[[132 152 116]
 [134 154 124]
 [127 142 132]
 [124 142 106]
 [112 144 133]]
->
[[154 124]
 [142 132]]

[[142 129 129 106 144]
 [128 126 133 129 127]
 [126 132 118 143 125]
 [129 127 131 131 128]]
->
[[126 133]
 [132 118]]

[[106 125 102 116 122]
 [106 125 103 116 122]
 [108 125 104 117 122]
 [105 125 101 115 122]
 [109 126 106 118 123]]
->
[[125 103]
 [125 104]]

[[145 151 121]
 [145 128 126]
 [128 137 124]
 [145 142 123]]
->
[[128 126]
 [137 124]]

[[124 111 156 139 125]
 [127 122 134 134 129]
 [126 132 128 128 123]]
->
[[122 134]
 [132 128]]

[[105 110 114 144]
 [117 122 120 125]
 [105 106 120 132]
 [116 121 120 140]]
->
[[122 120]
 [106 120]]
---
[[131 112 128]
 [107 122 147]
 [127 126 119]
 [128 148 111]
 [102 134 138]
 [125 107 133]
 [119 155 131]
 [114 121 136]
 [116 150 135]
 [136 147 107]
 [143 121 116]
 [118 118 141]]
->
[[118 143 136 116 114 119 125 102 128 127 107 131]
 [118 121 147 150 121 155 107 134 148 126 122 112]
 [141 116 107 135 136 131 133 138 111 119 147 128]]

[[128 125 125 129 129 120 138 126 126 125 132 136 130 126 127]
 [129 132 130 133 128 137 128 130 133 132 133 129 133 130 130]
 [124 131 131 118 123 129 126 129 126 130 123 126 119 129 127]
 [128 127 127 121 135 144 117 128 128 127 126 120 122 128 128]
 [119 130 130 100 127 129 130 129 121 129 129 130 100 128 127]]
->
[[119 128 124 129 128]
 [130 127 131 132 125]
 [130 127 131 130 125]
 [100 121 118 133 129]
 [127 135 123 128 129]
 [129 144 129 137 120]
 [130 117 126 128 138]
 [129 128 129 130 126]
 [121 128 126 133 126]
 [129 127 130 132 125]
 [129 126 123 133 132]
 [130 120 126 129 136]
 [100 122 119 133 130]
 [128 128 129 130 126]
 [127 128 127 130 127]]

[[131 123 131 145 133 141 132]
 [117 137 116 129 124 123 118]
 [130 126 130 151 133 140 131]
 [140 131 142 129 122 135 136]
 [130 137 130 106 119 106 127]
 [105 143 107 114 114 119 106]
 [132 124 131 144 132 141 132]
 [132 129 133 144 127 142 132]
 [132 128 132 147 129 142 132]
 [133 138 134 122 115 117 131]
 [131 116 130 138 138 139 134]
 [117 129 111 126 130 121 122]]
->
[[117 131 133 132 132 132 105 130 140 130 117 131]
 [129 116 138 128 129 124 143 137 131 126 137 123]
 [111 130 134 132 133 131 107 130 142 130 116 131]
 [126 138 122 147 144 144 114 106 129 151 129 145]
 [130 138 115 129 127 132 114 119 122 133 124 133]
 [121 139 117 142 142 141 119 106 135 140 123 141]
 [122 134 131 132 132 132 106 127 136 131 118 132]]

[[129 108 131 117 132 120 126 134 131 127 139 126]
 [146 125 117 138 124 138 133 140 122 134 136 135]
 [132 137 124 131 132 119 127 122 128 132 140 125]
 [144 142 111 134 131 134 131 113 127 131 152 110]
 [141 139 108 138 141 127 133 120 132 129 143 109]]
->
[[141 144 132 146 129]
 [139 142 137 125 108]
 [108 111 124 117 131]
 [138 134 131 138 117]
 [141 131 132 124 132]
 [127 134 119 138 120]
 [133 131 127 133 126]
 [120 113 122 140 134]
 [132 127 128 122 131]
 [129 131 132 134 127]
 [143 152 140 136 139]
 [109 110 125 135 126]]

[[136 116]
 [149 122]]
->
[[149 136]
 [122 116]]

[[135 135 134 133 131 130 128 125 122 120 116 114 110 108]
 [111 114 118 122 127 132 137 142 146 149 150 149 146 143]
 [117 119 122 124 124 123 121 120 117 115 114 114 116 118]
 [130 131 130 131 132 133 135 136 137 139 141 142 144 145]
 [140 141 140 141 141 141 141 142 141 141 141 140 138 137]
 [134 137 140 141 142 142 140 138 135 131 129 126 124 122]]
->
[[134 140 130 117 111 135]
 [137 141 131 119 114 135]
 [140 140 130 122 118 134]
 [141 141 131 124 122 133]
 [142 141 132 124 127 131]
 [142 141 133 123 132 130]
 [140 141 135 121 137 128]
 [138 142 136 120 142 125]
 [135 141 137 117 146 122]
 [131 141 139 115 149 120]
 [129 141 141 114 150 116]
 [126 140 142 114 149 114]
 [124 138 144 116 146 110]
 [122 137 145 118 143 108]]

[[127 120 122 134 135 128]
 [125 138 122 130 129 128]
 [131 131 120 139 119 127]
 [134 126 123 133 126 128]
 [128 128 136 134 130 127]
 [130 123 127 123 130 131]
 [130 124 134 130 128 126]
 [128 140 128 139 114 128]
 [132 137 136 132 124 126]
 [129 106 136 137 124 128]
 [127 130 140 131 128 131]
 [122 122 122 119 138 131]]
->
[[122 127 129 132 128 130 130 128 134 131 125 127]
 [122 130 106 137 140 124 123 128 126 131 138 120]
 [122 140 136 136 128 134 127 136 123 120 122 122]
 [119 131 137 132 139 130 123 134 133 139 130 134]
 [138 128 124 124 114 128 130 130 126 119 129 135]
 [131 131 128 126 128 126 131 127 128 127 128 128]]
